Below are the code and all the weights of a small trained network. Each question names an input and a target symbol and asks about switching units off, where a switched-off unit gives its printed mean instead of its output.

import numpy as np


def w(rows, s, z=0):
    codes = np.array(rows[::2]) - 128.0
    scale = np.full(codes.shape[1], s)
    scale[-1] = z or s
    return codes * scale


def f(y):
    return np.maximum(y, 0)


def softmax(a):
    e = np.exp(a - a.max(-1, keepdims=True))
    return e / e.sum(-1, keepdims=True)


def log_softmax(a):
    a = a - a.max(-1, keepdims=True)
    return a - np.log(np.exp(a).sum(-1, keepdims=True))


def net(x, mask):
    ids = ['αδθπτφω'.index(c) for c in x.split()]
    T = len(ids)
    res = E[ids] + P[:T]
    u = 0
    for l in range(2):
        r = res
        for j in range(3):
            rows = slice(2 * j, 2 * j + 2)
            q, k, v = (r @ M[l][rows].T for M in (Q, K, V))
            z = softmax(np.where(np.tri(T) > 0, q @ k.T / 2**0.5, -1e9)) @ v
            o = O[l][rows]
            res = res + np.where(mask[u + j], z, o[:, -1]) @ o[:, :-1]
        u += 3
        y = f(res @ A[l][:, :-1].T + A[l][:, -1])
        res = res + np.where(mask[u : u + 4], y, B[l][:, -1]) @ B[l][:, :-1]
        u += 4
    return log_softmax(res[-1] @ U[:, :-1].T + U[:, -1])


Q, K, V, O, A, B = {}, {}, {}, {}, {}, {}
E = w([
[183,60,199,156],'α',
[34,172,134,59],'δ',
[143,117,195,227],'θ',
[207,99,158,199],'π',
[1,94,74,164],'τ',
[132,147,105,36],'φ',
[97,187,100,60],'ω',
],0.0086)
P = w([
[198,206,10,247],'0',
[77,118,252,150],'1',
[81,102,242,114],'2',
[76,83,240,79],'3',
[78,79,235,70],'4',
[83,73,229,57],'5',
[95,64,224,37],'6',
[104,66,208,35],'7',
[116,71,200,45],'8',
[129,66,192,46],'9',
],0.0039)
Q[0] = w([
[103,221,11,81],'0.h1',
[106,228,5,82],'0.h1',
[60,161,82,27],'0.h2',
[195,94,172,226],'0.h2',
[160,100,202,133],'0.h3',
[98,157,52,126],'0.h3',
],0.011)
K[0] = w([
[95,66,218,55],'0.h1',
[97,64,223,53],'0.h1',
[37,245,78,48],'0.h2',
[216,12,175,210],'0.h2',
[186,186,44,192],'0.h3',
[70,72,217,69],'0.h3',
],0.011)
V[0] = w([
[46,157,126,159],'0.h1',
[102,152,120,240],'0.h1',
[254,50,188,225],'0.h2',
[64,187,81,56],'0.h2',
[191,101,105,194],'0.h3',
[208,157,70,197],'0.h3',
],0.0085)
O[0] = w([
[52,28,120,217,154],'0.h1',
[1,135,90,249,249],'0.h1',
[214,137,159,165,249],'0.h2',
[49,125,85,100,25],'0.h2',
[88,194,134,156,197],'0.h3',
[102,197,89,192,185],'0.h3',
],0.0081,0.0017)
A[0] = w([
[137,26,159,198,244],'0.n1',
[199,186,167,89,252],'0.n2',
[233,211,167,112,153],'0.n3',
[193,253,135,127,222],'0.n4',
],0.006,0.0023)
B[0] = w([
[193,67,163,225,253],'0.n1',
[137,101,253,49,205],'0.n2',
[133,159,254,73,222],'0.n3',
[86,194,222,120,211],'0.n4',
],0.0059,0.0056)
Q[1] = w([
[121,94,143,138],'1.h1',
[102,222,130,148],'1.h1',
[165,121,159,182],'1.h2',
[136,119,108,188],'1.h2',
[127,161,155,108],'1.h3',
[180,161,254,212],'1.h3',
],0.0097)
K[1] = w([
[144,172,160,196],'1.h1',
[181,20,83,107],'1.h1',
[148,145,112,165],'1.h2',
[213,145,255,228],'1.h2',
[72,245,39,61],'1.h3',
[171,220,96,157],'1.h3',
],0.0059)
V[1] = w([
[70,180,136,123],'1.h1',
[58,136,129,100],'1.h1',
[33,172,54,123],'1.h2',
[31,195,73,123],'1.h2',
[22,253,16,174],'1.h3',
[101,34,63,23],'1.h3',
],0.0057)
O[1] = w([
[57,145,161,82,138],'1.h1',
[82,174,107,92,106],'1.h1',
[107,165,182,198,75],'1.h2',
[94,177,192,188,94],'1.h2',
[224,255,68,187,97],'1.h3',
[224,81,182,121,1],'1.h3',
],0.0064,0.008)
A[1] = w([
[231,58,101,86,99],'1.n1',
[1,139,98,125,99],'1.n2',
[59,244,171,79,201],'1.n3',
[60,76,88,87,6],'1.n4',
],0.0057,0.0025)
B[1] = w([
[172,122,13,57,182],'1.n1',
[254,209,96,96,206],'1.n2',
[55,174,95,45,255],'1.n3',
[248,156,84,154,161],'1.n4',
],0.0074,0.0073)
U = w([
[15,74,227,82,165],'α',
[127,65,72,51,89],'δ',
[120,153,91,254,209],'θ',
[93,231,75,47,167],'π',
[81,39,107,215,210],'τ',
[177,133,208,180,12],'φ',
[222,164,42,130,3],'ω',
],0.0055,0.0022)

Each question gives the input, a string of symbols that net reads in full, and the target symbol t.
The units are the heads (2 rows each of Q, K, V and O) and the neurons (one row each of A and B). Each row of codes is followed by its name. A weight is (code - 128) times the scale printed after its matrix; where a second scale follows, it is the last column's (O, A, B and U).
mask holds one flag per unit, layer by layer, with each layer's heads first. A switched-off unit (its flag False) gives its mean, the last column of its rows in O or B, instead of its output. The means were averaged over made-up inputs and are rounded, as every weight is.
A unit's drop is (log p(t) with every unit on - log p(t) with that unit switched off) / (log p(t) with every unit on - log p(t) with every unit switched off).
The circuit of an input: a set's keep is (log p(t) with only the set's units on - log p(t) with every unit switched off) / (log p(t) with every unit on - log p(t) with every unit switched off). Starting from the 12 units with the biggest drops (on a tie, the unit counted first), units are removed one at a time, each time the one whose removal leaves the highest keep (on an exact tie, the one counted first), for as long as the keep stays at least 0.8.
units of the circuit, in order: the units of the circuit, biggest drop first
k most important neurons: the k neurons with the biggest drops, biggest first
top k neurons in layer l: the k neurons of layer l with the biggest drops, biggest first
which heads matter: for each layer, one digit per head in row order, 1 if its drop is at least 0.15 and else 0, layers parted by /
input φ φ φ α δ φ φ τ φ φ, target δ: units of the circuit, in order	(0.h3 0.h1 1.h3 1.n1)
input α φ π π φ α, target α: units of the circuit, in order	(1.h3 0.h2 0.n3)
input α α π π τ, target ω: most important neuron	(1.n4)
input π π θ π ω α, target π: units of the circuit, in order	(0.h3 1.h3 0.h1 1.n3)
input τ τ τ, target θ: units of the circuit, in order	(0.h1 1.h2 1.h3)
input α α τ, target δ: units of the circuit, in order	(0.h2 1.h2 0.n3)
input φ α δ ω τ α α, target φ: 2 most important neurons	(0.n3 0.n2)
input δ θ π π φ π, target δ: which heads matter	110 / 011
input α θ π, target α: 3 most important neurons	(0.n3 0.n4 0.n2)
input τ φ ω δ α θ φ π, target τ: which heads matter	100 / 001
input ω τ α α α δ π θ, target ω: which heads matter	010 / 011
input α φ α α φ φ π, target α: which heads matter	111 / 001
input ω θ δ δ α, target ω: 4 most important neurons	(0.n1 1.n1 0.n2 0.n3)
input φ δ α, target φ: which heads matter	110 / 001
input α δ δ φ θ α θ, target α: which heads matter	110 / 001
input α α ω φ ω θ φ α π θ, target α: which heads matter	111 / 001
input ω π τ θ θ α π θ, target ω: top neuron in layer 0	(0.n2)
input δ π α θ α α π α α, target δ: which heads matter	010 / 011
input φ θ τ θ π, target φ: 3 most important neurons	(0.n3 0.n2 0.n4)
input π α τ α α τ φ π, target π: 4 most important neurons	(0.n4 1.n3 0.n3 1.n2)
input τ α π π τ, target ω: most important neuron	(1.n2)
input ω θ α α, target ω: 3 most important neurons	(1.n1 0.n1 0.n2)
input δ α τ, target δ: which heads matter	111 / 011
input ω φ δ α δ θ α ω α π, target ω: 2 most important neurons	(1.n1 0.n1)
input α α φ φ θ φ φ α φ, target δ: 2 most important neurons	(1.n1 0.n4)
input φ π π θ α ω θ, target φ: 2 most important neurons	(0.n3 0.n2)
